Below are the code and all the weights of a small trained network. Each question names an input and a class and asks about switching units off, where a switched-off unit gives its printed mean instead of its output.

import numpy as np


def w(rows, s, z=0):
    codes = np.array(rows[::2]) - 128.0
    scale = np.full(codes.shape[1], s)
    scale[-1] = z or s
    return codes * scale


def f(y):
    return y / 2 * (1 + np.tanh(0.7978845608 * (y + 0.044715 * y**3)))


def log_softmax(a):
    a = a - a.max(-1, keepdims=True)
    return a - np.log(np.exp(a).sum(-1, keepdims=True))


def net(x, mask):
    res = np.array(x, float).reshape(1, 8) / 4 @ E
    y = f(res @ A[0][:, :-1].T + A[0][:, -1])
    res = res + np.where(mask, y, B[0][:, -1]) @ B[0][:, :-1]
    return log_softmax(res[-1] @ U[:, :-1].T + U[:, -1])


A, B = {}, {}
E = w([
[70,109,77,113,99,112,141,164],'x0',
[131,60,121,8,165,89,46,169],'x1',
[161,2,73,118,93,214,141,82],'x2',
[202,115,14,86,113,120,147,130],'x3',
[101,62,155,181,101,111,209,108],'x4',
[28,129,151,116,47,75,47,92],'x5',
[96,132,169,71,96,206,189,148],'x6',
[230,63,178,234,103,98,94,233],'x7',
],0.0077)
A[0] = w([
[156,123,144,218,120,138,157,84,149],'N1',
[174,79,145,154,48,98,137,191,225],'N2',
[23,204,118,118,126,2,71,82,242],'N3',
[162,91,110,196,194,130,184,23,252],'N4',
[90,122,130,107,143,68,49,151,208],'N5',
[65,90,28,110,87,148,119,74,221],'N6',
[185,121,176,162,171,224,126,129,158],'N7',
[120,121,159,13,106,177,126,167,167],'N8',
[147,138,130,15,171,235,164,96,151],'N9',
[119,215,91,139,53,108,107,81,209],'N10',
[162,212,114,150,135,109,104,183,168],'N11',
[102,190,97,126,86,134,132,43,184],'N12',
[114,143,112,92,151,133,134,74,184],'N13',
[124,168,131,193,146,98,165,90,224],'N14',
[165,100,184,78,145,97,151,103,172],'N15',
],0.0086,0.0031)
B[0] = w([
[163,73,195,44,162,93,93,75,172],'N1',
[235,149,108,131,49,42,164,152,194],'N2',
[41,244,133,196,165,120,157,53,246],'N3',
[123,30,149,26,162,170,127,113,189],'N4',
[113,199,237,207,21,65,99,144,194],'N5',
[160,151,183,49,2,128,172,99,198],'N6',
[141,108,140,103,152,131,8,160,168],'N7',
[89,156,81,144,114,137,79,186,179],'N8',
[83,127,73,61,86,153,38,132,194],'N9',
[134,191,97,138,137,95,173,54,179],'N10',
[195,215,138,58,155,41,154,204,179],'N11',
[132,163,84,121,146,166,215,58,180],'N12',
[56,224,191,84,129,150,165,90,162],'N13',
[160,119,106,52,225,106,198,90,178],'N14',
[168,177,169,88,105,117,74,156,144],'N15',
],0.0068,0.013)
U = w([
[116,83,194,77,177,153,82,71,4],'0',
[207,211,115,108,140,110,132,193,154],'1',
[83,148,112,55,68,225,75,160,206],'2',
[206,58,107,144,11,151,95,117,251],'3',
[68,205,185,211,103,92,69,79,87],'4',
[155,198,70,130,109,198,201,1,60],'5',
],0.009,0.0011)

Each question gives the input, the list of numbers given to net, and the class t.
The units are the neurons (one row each of A and B). Each row of codes is followed by its name. A weight is (code - 128) times the scale printed after its matrix; where a second scale follows, it is the last column's (A, B and U).
mask holds one flag per neuron, in row order. A switched-off neuron (its flag False) gives its mean, the last column of its row in B, instead of its output. The means were averaged over made-up inputs and are rounded, as every weight is.
A unit's drop is (log p(t) with every unit on - log p(t) with that unit switched off) / (log p(t) with every unit on - log p(t) with every unit switched off).
The circuit of an input: a set's keep is (log p(t) with only the set's units on - log p(t) with every unit switched off) / (log p(t) with every unit on - log p(t) with every unit switched off). Starting from the 12 units with the biggest drops (on a tie, the unit counted first), units are removed one at a time, each time the one whose removal leaves the highest keep (on an exact tie, the one counted first), for as long as the keep stays at least 0.8.
circuit, biggest first: the units of the circuit, biggest drop first
top k neurons: the k neurons with the biggest drops, biggest first
drop when u is switched off: that unit's drop, to one decimal
input [-5,-3,-1,-4,5,-2,-6,8], class 0: circuit, biggest first => N1; N4
input [-4,-1,0,-2,6,1,-7,6], class 0: top 2 neurons => N1; N4
input [-8,3,2,-2,2,1,-6,-3], class 0: circuit, biggest first => N4; N2
input [-8,-4,-3,-8,-1,-4,-1,-6], class 0: top 3 neurons => N7; N4; N1
input [-4,-5,-1,5,-2,-7,5,-5], class 2: circuit, biggest first => N9; N3
input [5,-4,-1,0,6,-7,-7,0], class 0: circuit, biggest first => N4; N1
input [-7,-5,2,-7,-8,7,6,-4], class 5: circuit, biggest first => N12
input [6,7,5,7,2,-1,-3,-2], class 3: top 2 neurons => N3; N6
input [8,-7,-8,7,2,0,-6,1], class 5: circuit, biggest first => N10; N14
input [4,7,8,-6,7,3,-6,-7], class 4: top 4 neurons => N5; N3; N14; N13
input [2,0,5,3,-7,-8,-4,1], class 3: circuit, biggest first => N3; N14
input [8,4,6,-1,2,6,1,-8], class 5: top 2 neurons => N12; N3
input [-3,6,-2,8,4,7,3,-2], class 4: circuit, biggest first => N5; N3
input [3,-5,-5,7,7,8,8,8], class 3: top 2 neurons => N3; N2
input [-2,4,-7,-2,0,-7,2,-8], class 2: circuit, biggest first => N9
input [7,-1,-1,3,-3,7,5,-2], class 5: top 4 neurons => N12; N6; N10; N7
input [-2,3,8,-5,-1,8,6,7], class 3: top 2 neurons => N3; N2
input [-2,0,2,-4,-2,2,5,1], class 2: top 2 neurons => N3; N5
input [2,-7,2,-5,3,-3,2,7], class 3: top 2 neurons => N2; N3
input [6,4,7,8,1,4,2,0], class 3: top 3 neurons => N3; N6; N2
input [1,5,-2,5,-2,5,-2,3], class 4: circuit, biggest first => N5
input [-6,8,2,-8,1,5,4,-6], class 4: top 3 neurons => N3; N5; N4
input [-3,5,-2,8,8,1,-7,-1], class 3: drop when N12 is switched off => 0.2
input [8,-5,6,-5,7,2,2,3], class 3: drop when N2 is switched off => 0.1
input [-2,7,3,0,-5,-6,2,6], class 3: drop when N2 is switched off => 0.1
